Below are the code and all the weights of a small trained network. Each question names an input and a target symbol and asks about switching units off, where a switched-off unit gives its printed mean instead of its output.

import numpy as np


def w(rows, s, z=0):
    codes = np.array(rows[::2]) - 128.0
    scale = np.full(codes.shape[1], s)
    scale[-1] = z or s
    return codes * scale


def norm(h):
    return h / np.sqrt((h * h).mean(-1, keepdims=True) + 1e-5)


def f(y):
    return y / 2 * (1 + np.tanh(0.7978845608 * (y + 0.044715 * y**3)))


def softmax(a):
    e = np.exp(a - a.max(-1, keepdims=True))
    return e / e.sum(-1, keepdims=True)


def log_softmax(a):
    a = a - a.max(-1, keepdims=True)
    return a - np.log(np.exp(a).sum(-1, keepdims=True))


def net(x, mask):
    ids = ['βγδηθμξπστφψ'.index(c) for c in x.split()]
    T = len(ids)
    res = E[ids] + P[:T]
    r = norm(res)
    for j in range(2):
        rows = slice(3 * j, 3 * j + 3)
        q, k, v = (r @ M[0][rows].T for M in (Q, K, V))
        z = softmax(np.where(np.tri(T) > 0, q @ k.T / 3**0.5, -1e9)) @ v
        o = O[0][rows]
        res = res + np.where(mask[j], z, o[:, -1]) @ o[:, :-1]
    y = f(norm(res) @ A[0][:, :-1].T + A[0][:, -1])
    res = res + np.where(mask[2:10], y, B[0][:, -1]) @ B[0][:, :-1]
    return log_softmax(norm(res)[-1] @ U[:, :-1].T + U[:, -1])


Q, K, V, O, A, B = {}, {}, {}, {}, {}, {}
E = w([
[168,126,230,191,195,169,70,81,98],'β',
[57,128,128,106,193,155,108,170,43],'γ',
[189,159,4,46,216,142,219,177,184],'δ',
[127,46,56,217,136,151,198,82,65],'η',
[172,138,97,211,151,135,79,200,144],'θ',
[124,113,102,80,119,93,149,168,30],'μ',
[96,188,178,89,88,175,157,139,91],'ξ',
[98,9,130,99,114,217,127,182,141],'π',
[112,118,137,230,120,118,179,203,208],'σ',
[89,166,96,198,139,188,134,172,140],'τ',
[102,169,67,142,71,124,97,127,93],'φ',
[178,100,174,113,83,107,144,226,117],'ψ',
],0.017)
P = w([
[8,104,235,167,120,64,72,116,85],'0',
[43,70,190,149,113,120,141,133,114],'1',
[81,96,179,156,126,115,141,137,121],'2',
[104,119,177,142,118,114,139,145,116],'3',
[121,136,168,137,114,123,133,146,120],'4',
[133,146,154,134,114,132,132,146,122],'5',
[146,154,146,129,116,143,131,146,121],'6',
[156,159,131,122,109,156,134,144,119],'7',
[167,158,123,119,104,170,137,152,116],'8',
[171,158,109,112,102,188,146,160,124],'9',
[182,152,92,107,99,203,155,167,122],'10',
[168,146,81,113,92,202,166,176,118],'11',
],0.011)
Q[0] = w([
[185,118,145,57,160,81,161,106,251],'h1',
[171,106,129,107,88,98,117,101,115],'h1',
[120,187,73,79,137,93,73,53,160],'h1',
[116,135,121,175,51,179,121,194,106],'h2',
[118,134,99,115,103,159,196,192,133],'h2',
[181,163,113,105,111,132,101,101,159],'h2',
],0.012)
K[0] = w([
[40,104,180,152,114,2,88,93,179],'h1',
[185,127,160,130,131,119,131,125,112],'h1',
[123,81,192,194,91,180,59,158,20],'h1',
[190,139,94,85,143,160,177,143,187],'h2',
[159,204,35,54,163,136,176,156,173],'h2',
[170,180,130,83,158,116,115,116,108],'h2',
],0.01)
V[0] = w([
[180,123,207,99,253,129,118,144,131],'h1',
[73,166,88,121,197,172,113,156,118],'h1',
[142,187,116,197,179,107,244,44,100],'h1',
[133,132,208,134,66,113,118,49,131],'h2',
[133,166,201,145,175,175,166,125,158],'h2',
[116,180,133,85,99,131,188,165,118],'h2',
],0.007)
O[0] = w([
[156,137,149,116,208,179,140,185,110,4],'h1',
[124,170,76,76,186,118,147,75,205,233],'h1',
[98,133,99,185,159,126,158,103,66,86],'h1',
[126,123,93,107,56,117,196,168,152,22],'h2',
[89,198,104,110,71,210,88,129,130,151],'h2',
[77,164,254,76,133,111,144,117,84,181],'h2',
],0.0089,0.0032)
A[0] = w([
[132,131,178,166,143,91,186,180,170,160],'n1',
[93,92,164,106,251,132,175,116,147,1],'n2',
[119,181,123,97,207,93,114,134,111,152],'n3',
[68,124,100,111,116,52,184,183,152,126],'n4',
[152,169,71,128,78,129,160,188,121,57],'n5',
[135,109,74,157,87,98,137,159,205,191],'n6',
[184,129,79,179,140,146,73,159,164,140],'n7',
[120,75,160,85,112,95,52,105,113,185],'n8',
],0.012,0.0047)
B[0] = w([
[82,136,92,166,146,79,92,142,148,150],'n1',
[118,104,167,80,130,94,210,88,245,180],'n2',
[187,206,159,94,158,85,180,105,152,228],'n3',
[178,171,128,122,126,150,153,100,114,191],'n4',
[123,119,202,145,155,120,89,131,118,173],'n5',
[175,99,125,96,94,168,125,79,148,215],'n6',
[111,165,146,77,114,81,110,114,82,255],'n7',
[176,148,98,121,176,164,163,171,125,214],'n8',
],0.013,0.0055)
U = w([
[126,124,212,111,152,91,170,91,190,194],'β',
[160,126,254,183,187,159,112,100,91,194],'γ',
[156,152,108,94,164,115,177,164,23,45],'δ',
[74,228,35,134,149,184,119,144,150,30],'η',
[121,143,126,125,136,132,145,137,133,2],'θ',
[87,100,110,53,119,53,63,142,107,211],'μ',
[45,153,182,92,56,123,180,146,96,76],'ξ',
[79,89,126,157,125,87,173,86,63,179],'π',
[111,149,132,187,84,104,112,146,201,142],'σ',
[186,141,147,113,14,125,166,95,118,129],'τ',
[157,133,163,155,79,96,135,229,146,122],'φ',
[140,88,134,85,132,190,105,169,160,153],'ψ',
],0.0092,0.0034)

Each question gives the input, a string of symbols that net reads in full, and the target symbol t.
The units are the heads (3 rows each of Q, K, V and O) and the neurons (one row each of A and B). Each row of codes is followed by its name. A weight is (code - 128) times the scale printed after its matrix; where a second scale follows, it is the last column's (O, A, B and U).
mask holds one flag per unit, heads first, then neurons. A switched-off unit (its flag False) gives its mean, the last column of its rows in O or B, instead of its output. The means were averaged over made-up inputs and are rounded, as every weight is.
A unit's drop is (log p(t) with every unit on - log p(t) with that unit switched off) / (log p(t) with every unit on - log p(t) with every unit switched off).
The circuit of an input: a set's keep is (log p(t) with only the set's units on - log p(t) with every unit switched off) / (log p(t) with every unit on - log p(t) with every unit switched off). Starting from all 10 units, units are removed one at a time, each time the one whose removal leaves the highest keep (on an exact tie, the one counted first), for as long as the keep stays at least 0.8.
units of the circuit, in order: the units of the circuit, biggest drop first
most important unit: the unit with the biggest drop
top k neurons: the k neurons with the biggest drops, biggest first
heads that matter: for each layer, one digit per head in row order, 1 if its drop is at least 0.15 and else 0, layers parted by /
drop when u is switched off: that unit's drop, to one decimal
input θ φ β φ θ φ, target μ: top 2 neurons => n7, n4
input η σ φ η β ξ φ φ β φ, target γ: units of the circuit, in order => n5
input γ β φ φ φ η φ, target π: units of the circuit, in order => h1, h2
input φ φ β φ φ β, target τ: units of the circuit, in order => h2, h1
input η φ μ φ, target δ: top 2 neurons => n8, n2
input β φ β φ, target γ: heads that matter => 11
input φ φ θ φ, target μ: units of the circuit, in order => h2, n7, n3
input φ μ δ φ σ φ β φ φ, target η: top 4 neurons => n8, n7, n5, n6
input γ φ δ ξ φ ψ, target β: units of the circuit, in order => h1, h2, n2
input β φ δ μ φ θ, target β: top 2 neurons => n2, n3
input δ ξ φ β, target β: heads that matter => 10
input ξ μ ξ μ φ φ φ ξ ψ, target φ: units of the circuit, in order => n1, n3
input φ η γ θ φ ξ φ, target ξ: top 2 neurons => n3, n6
input φ φ φ φ β μ σ, target σ: units of the circuit, in order => n1, n6
input μ φ β γ φ φ δ φ ψ, target β: units of the circuit, in order => h1, h2, n2, n3
input φ η φ, target π: units of the circuit, in order => h1
input φ θ ξ δ φ π, target β: units of the circuit, in order => n2, h1
input θ δ β φ, target β: units of the circuit, in order => h1, n3
input β ξ φ π ψ φ η φ φ φ β δ, target β: units of the circuit, in order => h2, n2
input φ τ φ μ τ θ β β φ μ φ η, target π: most important unit => h2
input ξ φ π γ γ, target β: heads that matter => 00
input γ β θ η β η β θ σ, target σ: heads that matter => 00
input β φ φ τ, target η: top 3 neurons => n2, n5, n7
input η φ β η φ φ θ π φ ξ ξ, target ξ: heads that matter => 01
input δ φ φ φ φ φ φ θ φ φ, target η: top 3 neurons => n8, n7, n6
input θ φ β β δ, target β: drop when n2 is switched off => 0.3
